grid =
1,1,-18,-34
14,9,-7,-33
32,-7,-32,-47
14,-25,-46,-68
Indices start at 1.
row 1 col 1: 1
row 1 col 3: -18
row 4 col 2: -25
row 2 col 4: -33
row 1 col 4: -34

a =
array([[ 0.273,  0.587, -1.155,  0.383,  0.044,  1.620, -0.280,  0.300,
         0.325,  0.517,  0.671,  0.631,  0.842,  0.923,  0.145,  0.154],
       [-0.463, -1.111,  0.472, -0.202, -0.910, -1.439,  1.211, -0.623,
         0.567, -0.718, -0.224, -0.619, -0.558, -0.031,  1.890, -1.490],
       [ 1.391,  1.215, -1.280, -1.605,  0.851,  0.961, -0.373,  1.848,
         1.693,  1.604, -0.284, -0.659, -0.015,  1.510,  0.774,  2.175],
       [ 0.717,  1.339,  0.410, -1.944, -0.587, -1.882, -0.794,  0.465,
        -0.025, -0.585, -0.075, -1.327,  0.390,  1.614, -0.141, -0.998],
       [ 2.639,  0.195, -2.310, -0.843,  1.233,  1.597,  1.313,  0.484,
         3.012,  0.421, -0.819,  1.145,  0.528, -1.441,  2.471,  1.076],
       [ 1.744, -1.835, -0.853, -0.794,  0.774,  1.356,  1.805, -0.161,
         1.882,  0.618,  0.373,  0.906, -0.213,  0.533,  2.089,  1.433],
       [ 1.386,  1.141,  2.077, -2.888,  0.849,  2.251, -1.579, -0.464,
         0.105, -1.074,  1.634, -1.884,  1.229,  0.044, -0.876,  2.275],
       [-1.939,  1.585,  1.794,  0.063,  2.343, -1.099, -1.598,  1.678,
        -0.579, -1.042, -0.209, -2.315,  0.035, -0.447, -1.357, -0.996]])
Indices start at 1.
(1, 1) => 0.273
(1, 8) => 0.300
(8, 3) => 1.794
(5, 14) => -1.441
(4, 16) => -0.998
(8, 8) => 1.678
(3, 9) => 1.693
(1, 13) => 0.842
(7, 11) => 1.634
(4, 15) => -0.141
(8, 11) => -0.209
(2, 16) => -1.490
(5, 16) => 1.076
(3, 7) => -0.373
(2, 6) => -1.439
(5, 3) => -2.310
(2, 8) => -0.623
(4, 8) => 0.465
(8, 1) => -1.939
(5, 6) => 1.597
(7, 5) => 0.849
(4, 9) => -0.025
(7, 7) => -1.579
(6, 8) => -0.161
(6, 3) => -0.853
(3, 14) => 1.510
(1, 12) => 0.631
(3, 13) => -0.015
(3, 1) => 1.391
(8, 12) => -2.315
(5, 12) => 1.145
(5, 11) => -0.819
(7, 8) => -0.464
(2, 7) => 1.211
(7, 9) => 0.105

A =
-24	12	-33	0	-7	-18	-24	-27	-3
-10	23	-6	-64	0	-25	-38	-33	4
-34	8	-1	19	-18	-13	3	-9	-15
Indices start at 1.
(1, 1)	-24
(2, 8)	-33
(1, 3)	-33
(3, 3)	-1
(3, 8)	-9
(1, 2)	12
(1, 5)	-7
(2, 5)	0
(3, 1)	-34

W =
-44,-61,2,-36,-8,22,-12,25,8,-43,-12,1,-16
28,-46,27,27,-7,38,-47,-9,17,20,-5,-13,-23
Indices start at 1.
(1, 1) => -44
(2, 4) => 27
(1, 11) => -12
(2, 9) => 17
(2, 12) => -13
(1, 5) => -8
(2, 13) => -23
(1, 6) => 22
(2, 11) => -5
(2, 3) => 27
(1, 13) => -16

M =
[[  33.47  122.56  -79.81  -99.97  115.22  -81.11  110.80  126.43  -40.24
  -158.51 -188.37   13.17  194.79  -45.27  -75.92   37.60]
 [ -57.69  159.72 -161.92 -169.10    0.37 -187.97  108.25  116.48  -60.84
  -116.92 -110.36   36.72  211.77  -77.66 -124.16   68.71]
 [  30.07   49.25  -86.97   64.32   28.70 -171.15   30.01  169.74 -104.45
   -42.68  -38.25   -1.44  -70.02   12.61  101.50  178.35]
 [   8.99   87.90  -98.46   -1.87   10.64 -104.33   -7.20  160.08  -37.10
  -181.57 -119.00  -29.55  -86.24   42.87   41.93  137.63]
 [  43.70  117.40 -111.46 -107.64   87.95 -130.03   92.79  146.70  -64.26
  -184.24 -196.64    1.20  108.36  -67.02   -9.90   60.77]
 [ -75.96  155.99 -176.14 -152.03  -31.33 -273.76   97.41   88.15 -110.40
   -33.25  -33.08   21.05  158.67 -126.45  -32.57   99.76]
 [ -79.83  153.73 -160.16 -155.92  -60.08 -286.14  106.95   69.44  -72.87
    56.29  -22.82   35.51  146.23 -147.93   19.40   59.15]
 [-103.66  151.95  -80.03 -200.73 -104.27  -87.42  115.32   39.02   84.24
  -108.83    4.42   36.72  279.64   14.22 -174.66    8.92]
 [ -39.68  126.64 -153.48  -86.51   22.20 -256.26   71.65  119.32 -146.66
   -62.61  -33.20   -4.03  109.67  -97.09    5.65  145.54]
 [ -10.79   99.12 -121.65  -82.65   11.56 -289.82   98.20  113.07  -95.70
   126.29  -15.40   51.56  125.78 -136.85  110.27   78.07]
 [ -26.92  123.43 -140.89  -64.75   35.31 -204.02   49.76  138.40 -130.89
  -134.83  -72.86  -30.68   55.48  -55.91   -0.11  157.86]
 [  -7.29   91.02 -116.90   -4.94   42.35 -209.50   36.01  146.36 -138.73
   -82.96  -36.03  -24.33   13.93  -35.89   50.70  177.87]
 [-203.41  245.14 -133.29 -296.73 -208.57 -181.41  136.23  -20.57   79.25
   -47.51  -13.15  -37.03  185.30 -115.17 -131.76  -16.95]]
Rows and columns are counted from 1.
(1, 1): 33.47
(4, 1): 8.99
(7, 6): -286.14
(6, 1): -75.96
(7, 1): -79.83
(1, 13): 194.79
(8, 8): 39.02
(12, 13): 13.93
(13, 5): -208.57
(2, 5): 0.37
(7, 10): 56.29
(8, 6): -87.42
(8, 3): -80.03
(3, 7): 30.01
(1, 15): -75.92
(5, 2): 117.40
(9, 13): 109.67
(6, 13): 158.67
(1, 12): 13.17
(4, 12): -29.55
(7, 3): -160.16
(6, 5): -31.33
(6, 3): -176.14
(2, 13): 211.77
(3, 13): -70.02
(7, 4): -155.92
(3, 12): -1.44
(3, 14): 12.61
(3, 1): 30.07
(11, 11): -72.86
(6, 8): 88.15
(8, 13): 279.64
(1, 5): 115.22
(6, 7): 97.41
(9, 2): 126.64
